Where the symbols take the points:
&: j90->j847, j483->j619, j619->j177, j916->j716, j535->j560, j847->j957, j395->j794, j116->j859, j357->j235, j777->j656, j560->j225, j795->j431, j523->j978, j331->j772, j124->j152, j578->j437, j136->j866, j753->j608, j177->j423, j30->j90, j866->j535, j37->j999, j133->j331, j530->j840, j656->j858, j812->j530, j717->j795, j978->j143, j536->j790, j266->j37, j563->j10, j143->j289, j482->j357, j431->j523, j840->j482, j574->j777, j235->j574, j233->j812, j202->j753, j223->j536, j858->j74, j608->j785, j794->j202, j206->j185, j957->j578, j74->j128, j870->j136, j152->j439, j785->j133, j772->j233, j741->j962, j999->j270, j790->j116, j439->j916, j423->j563, j300->j741, j185->j266, j128->j717, j270->j395, j859->j124, j437->j206, j289->j483, j225->j30, j716->j300, j962->j870, j10->j223
%: j90->j772, j483->j870, j619->j136, j916->j266, j535->j608, j847->j233, j395->j858, j116->j957, j357->j563, j777->j536, j560->j785, j795->j439, j523->j716, j331->j978, j124->j437, j578->j530, j136->j202, j753->j717, j177->j866, j30->j331, j866->j753, j37->j574, j133->j523, j530->j619, j656->j790, j812->j483, j717->j152, j978->j300, j536->j90, j266->j235, j563->j560, j143->j741, j482->j423, j431->j916, j840->j177, j574->j223, j235->j10, j233->j289, j202->j128, j223->j30, j858->j116, j608->j795, j794->j74, j206->j482, j957->j812, j74->j859, j870->j794, j152->j206, j785->j431, j772->j143, j741->j270, j999->j777, j790->j847, j439->j185, j423->j535, j300->j999, j185->j357, j128->j124, j270->j656, j859->j578, j437->j840, j289->j962, j225->j133, j716->j37, j962->j395, j10->j225
§: j90->j999, j483->j116, j619->j859, j916->j560, j535->j206, j847->j270, j395->j233, j116->j962, j357->j795, j777->j978, j560->j185, j795->j423, j523->j10, j331->j574, j124->j136, j578->j794, j136->j578, j753->j840, j177->j124, j30->j37, j866->j437, j37->j133, j133->j235, j530->j74, j656->j143, j812->j858, j717->j177, j978->j223, j536->j300, j266->j785, j563->j439, j143->j536, j482->j717, j431->j563, j840->j128, j574->j523, j235->j431, j233->j656, j202->j530, j223->j716, j858->j289, j608->j482, j794->j812, j206->j753, j957->j395, j74->j483, j870->j957, j152->j866, j785->j357, j772->j777, j741->j90, j999->j331, j790->j741, j439->j535, j423->j152, j300->j30, j185->j608, j128->j619, j270->j772, j859->j870, j437->j202, j289->j790, j225->j266, j716->j225, j962->j847, j10->j916
!: j90->j536, j483->j812, j619->j530, j916->j431, j535->j423, j847->j790, j395->j962, j116->j858, j357->j185, j777->j999, j560->j563, j795->j608, j523->j133, j331->j30, j124->j128, j578->j859, j136->j619, j753->j866, j177->j840, j30->j223, j866->j177, j37->j716, j133->j225, j530->j578, j656->j270, j812->j957, j717->j753, j978->j331, j536->j777, j266->j916, j563->j357, j143->j772, j482->j206, j431->j785, j840->j437, j574->j37, j235->j266, j233->j847, j202->j136, j223->j574, j858->j395, j608->j535, j794->j870, j206->j152, j957->j116, j74->j794, j870->j483, j152->j717, j785->j560, j772->j90, j741->j143, j999->j300, j790->j656, j439->j795, j423->j482, j300->j978, j185->j439, j128->j202, j270->j741, j859->j74, j437->j124, j289->j233, j225->j10, j716->j523, j962->j289, j10->j235
^: j90->j223, j483->j233, j619->j812, j916->j795, j535->j177, j847->j536, j395->j741, j116->j656, j357->j206, j777->j37, j560->j423, j795->j753, j523->j785, j331->j225, j124->j74, j578->j116, j136->j483, j753->j136, j177->j530, j30->j10, j866->j619, j37->j916, j133->j560, j530->j957, j656->j999, j812->j847, j717->j202, j978->j133, j536->j574, j266->j439, j563->j482, j143->j331, j482->j437, j431->j608, j840->j578, j574->j266, j235->j185, j233->j90, j202->j870, j223->j235, j858->j270, j608->j866, j794->j962, j206->j124, j957->j790, j74->j395, j870->j289, j152->j128, j785->j535, j772->j30, j741->j978, j999->j716, j790->j777, j439->j717, j423->j840, j300->j523, j185->j152, j128->j794, j270->j300, j859->j858, j437->j859, j289->j772, j225->j563, j716->j431, j962->j143, j10->j357

In the rows, 454 means zero.

The rows follow the links: the fewer symbols apart two points are, the more alike their rows tend to be.

Each row is also shifted at random along 4 hidden directions that mean nothing.

Some points, each with a row of numbers:
j116:  240   432   346   486   411   526   411   545   417   463   401   432   437   379   410   576   395   402   424   498   368   413   438   599   313   488   463   413   407   391   380   414   469   793   479   409   378   505   443
j206:  277   545   484   543   449   466   523   384   511   401   510   541   353   495   393   434   483   458   467   442   400   493   339   368   527   440   368   605   538   455   483   550   404   295   392   451   534   457   408
j859:  623   538   540   484   481   459   563   590   499   348   374   619   372   266   531   377   510   541   544   588   690   387   381   504   336   569   406   575   423   642   620   414   334   610   467   381   432   424   396
j266:  628   463   475   441   368   552   483   356   602   494   462   506   529   478   379   356   414   436   435   540   434   449   491   333   546   432   490   550   492   428   466   452   467   161   452   465   459   511   492
j812:  577   444   456   501   421   547   427   540   393   426   432   481   430   424   437   503   430   433   482   530   448   429   425   555   354   469   419   494   397   484   469   345   404   689   458   467   385   520   406
j152:  407   520   567   492   527   510   481   454   437   372   465   517   351   489   522   372   533   541   506   438   548   441   365   397   501   441   327   563   381   600   589   297   372   273   451   513   444   517   382
j439:  227   446   481   460   401   413   426   371   515   423   456   341   446   491   463   359   426   453   428   519   514   433   404   382   536   385   393   346   429   444   414   412   462   257   461   491   407   418   416
j535:  221   525   533   495   437   408   532   422   547   362   481   446   398   477   447   345   466   501   498   518   574   468   394   390   518   428   374   465   490   521   519   451   430   290   423   478   467   421   403
j978:  666   337   453   370   503   412   394   393   349   567   501   519   554   536   488   499   490   413   433   284   308   398   584   391   503   507   568   390   442   367   434   535   525   408   519   473   523   457   571
j133:  248   510   278   391   447   436   497   390   516   523   378   354   552   362   389   459   417   461   288   455   360   541   545   402   518   461   512   524   499   430   381   494   526   322   351   359   464   472   514
j560:  207   411   371   477   388   485   452   361   640   448   430   415   471   415   319   392   385   379   373   574   430   435   442   398   501   390   431   412   585   301   428   485   494   285   497   402   499   458   441
j90:   55   449   406   379   506   517   496   540   375   534   448   561   545   401   411   553   476   452   457   397   390   464   566   531   351   522   571   587   515   464   484   493   509   705   438   415   523   520   564
j795:  417   463   571   479   397   384   486   379   571   395   514   441   417   523   477   354   466   445   506   518   569   433   400   353   551   400   408   411   455   459   475   497   407   207   453   528   465   391   416
j578:  706   528   428   552   451   415   501   480   401   389   439   552   328   402   518   504   437   508   452   427   444   471   376   456   421   568   398   545   417   537   460   581   397   582   417   416   434   427   450
j962:  671   390   527   448   386   444   429   525   486   467   495   398   478   531   400   472   431   415   579   546   524   408   463   541   361   360   500   349   487   390   449   468   462   641   492   517   418   430   430
j574:  461   405   426   378   528   352   448   430   422   557   431   542   565   372   551   439   474   451   383   398   468   411   577   387   503   575   570   400   432   489   457   582   501   391   489   379   483   364   548
j185:  263   441   473   476   416   420   424   388   586   425   460   370   450   485   405   365   417   412   419   539   495   452   424   394   516   380   401   346   517   373   425   461   450   231   469   458   439   398   428
j840:  332   407   430   574   538   457   394   418   301   373   487   644   237   437   507   526   499   415   423   256   328   371   337   399   466   617   331   445   405   433   444   582   389   471   528   414   498   458   444
j536:  397   440   451   359   531   505   469   488   397   529   476   486   572   479   404   500   524   447   501   400   399   471   574   512   389   443   595   553   506   439   496   429   527   570   442   477   530   522   521
j482:  366   538   456   547   441   439   506   336   489   420   505   389   366   580   354   448   422   462   424   407   347   586   373   387   571   349   379   532   532   405   412   495   467   282   360   511   510   503   405
j717:  277   517   453   481   566   517   416   457   367   352   431   294   353   477   466   391   509   521   453   413   486   505   352   470   499   381   339   464   362   519   509   144   415   321   412   548   442   551   348
j656:  535   490   518   411   398   397   517   525   476   507   533   402   544   558   423   506   444   475   575   495   456   501   528   530   333   360   523   473   542   411   452   533   514   639   405   532   513   427   494
j785:  636   395   518   431   403   521   410   371   590   460   446   345   503   508   393   298   438   420   456   590   544   440   466   404   572   312   440   396   457   412   489   285   471   136   480   525   402   524   413
j483:  569   492   423   485   441   554   465   543   436   397   404   423   442   401   424   510   404   465   472   523   447   469   416   566   376   450   427   509   409   492   442   330   431   666   431   449   384   516   413
j530:  785   557   374   509   515   391   472   499   484   365   399   228   373   407   390   451   466   496   423   508   525   536   331   556   379   333   362   399   534   416   460   366   419   550   374   464   485   457   348
j270:  487   485   509   379   453   422   472   551   361   490   498   436   522   540   520   509   498   524   552   453   519   492   527   536   347   424   532   483   408   566   462   397   477   636   414   543   444   458   482
j136:  423   477   349   536   535   375   402   495   258   370   405   442   292   381   612   553   452   481   361   279   385   452   346   504   428   595   334   358   316   516   366   484   392   594   427   411   406   405   425

Start here and follow the symbols in turn, left to right. Where do you end up?
Answers are names.
 401   459   395   375   488   396   471   414   419   542   420   482   554   363   547   441   432   491   355   375   444   471   584   402   516   578   567   475   399   522   435   559   499   304   429   359   440   405   552
^ ^ %: j795
 343   391   467   440   386   477   436   569   484   465   432   528   469   387   472   514   416   420   542   555   540   351   462   548   315   506   509   400   460   440   484   491   444   740   545   416   402   424   467
^ %: j270
 468   394   512   325   537   535   452   513   405   544   442   571   579   436   463   429   528   445   495   431   503   402   588   491   409   461   607   506   494   500   573   383   485   545   520   467   536   499   532
& § ^: j331
 607   464   381   548   528   368   410   472   397   372   420   309   323   424   461   498   469   432   384   382   454   467   306   518   430   435   333   312   489   379   445   452   417   523   458   417   498   398   381
% % !: j128
 495   525   360   505   447   523   482   514   444   410   415   438   391   361   399   521   424   505   435   496   446   515   366   548   359   484   410   543   442   478   429   388   420   680   375   416   432   502   425
% §: j483
 507   433   507   529   559   496   406   458   431   343   450   456   309   451   441   386   555   420   483   429   529   407   323   434   488   450   328   452   489   451   571   335   377   363   534   502   507   497   337
% ^ %: j136
 471   500   488   390   417   460   516   508   432   516   508   415   549   543   390   507   468   484   548   420   412   523   535   531   368   359   526   556   524   458   430   496   496   641   383   528   494   478   520
% !: j741
 413   485   385   405   440   501   506   388   549   513   389   455   553   378   366   387   409   468   368   517   455   501   523   389   526   429   506   577   510   461   451   447   477   255   379   389   444   508   484
% ^: j563
 471   492   397   392   450   407   530   404   597   505   418   485   569   346   397   392   454   463   366   529   503   499   551   376   498   475   543   521   596   435   458   605   504   314   380   358   535   384   513
§ ^ ^: j206
 263   563   513   472   485   437   467   430   478   374   455   338   377   498   479   343   494   520   479   509   565   507   391   399   519   354   372   452   445   546   503   319   401   270   403   525   437   477   382
% %: j608
 630   426   462   454   414   549   424   530   468   422   448   443   451   451   434   459   417   436   501   546   488   425   418   549   335   413   443   465   434   426   478   312   408   654   486   497   387   498   393
§ %: j858
 590   493   438   539   486   372   518   495   522   366   421   492   356   351   446   453   478   431   440   506   548   446   332   490   370   500   359   462   585   460   513   596   400   583   438   362   554   378   364
! !: j578
 386   477   518   509   521   541   445   450   408   367   468   488   319   460   439   376   535   467   480   438   501   446   325   416   506   455   345   511   447   512   584   306   387   337   471   460   499   529   373
^ & ^: j619
 557   404   496   521   557   433   390   468   394   367   456   491   311   432   493   425   549   421   488   373   516   366   328   439   452   484   328   367   458   462   564   424   368   430   547   462   507   429   366
^ § %: j794
 473   420   522   426   394   399   454   523   411   473   473   455   512   522   474   524   431   435   560   496   501   413   509   549   343   420   537   385   446   440   438   535   454   702   477   497   424   391   496
§ ! § &: j233
 558   418   469   450   358   532   442   350   551   471   459   481   498   508   394   395   421   425   403   512   389   423   455   347   595   392   446   478   464   390   413   459   477   177   478   473   423   500   471
§ §: j439
 505   503   394   504   408   542   463   512   381   434   434   477   381   400   457   552   404   493   442   451   343   487   406   525   349   538   407   551   379   477   379   449   432   670   411   426   372   522   449
& &: j866
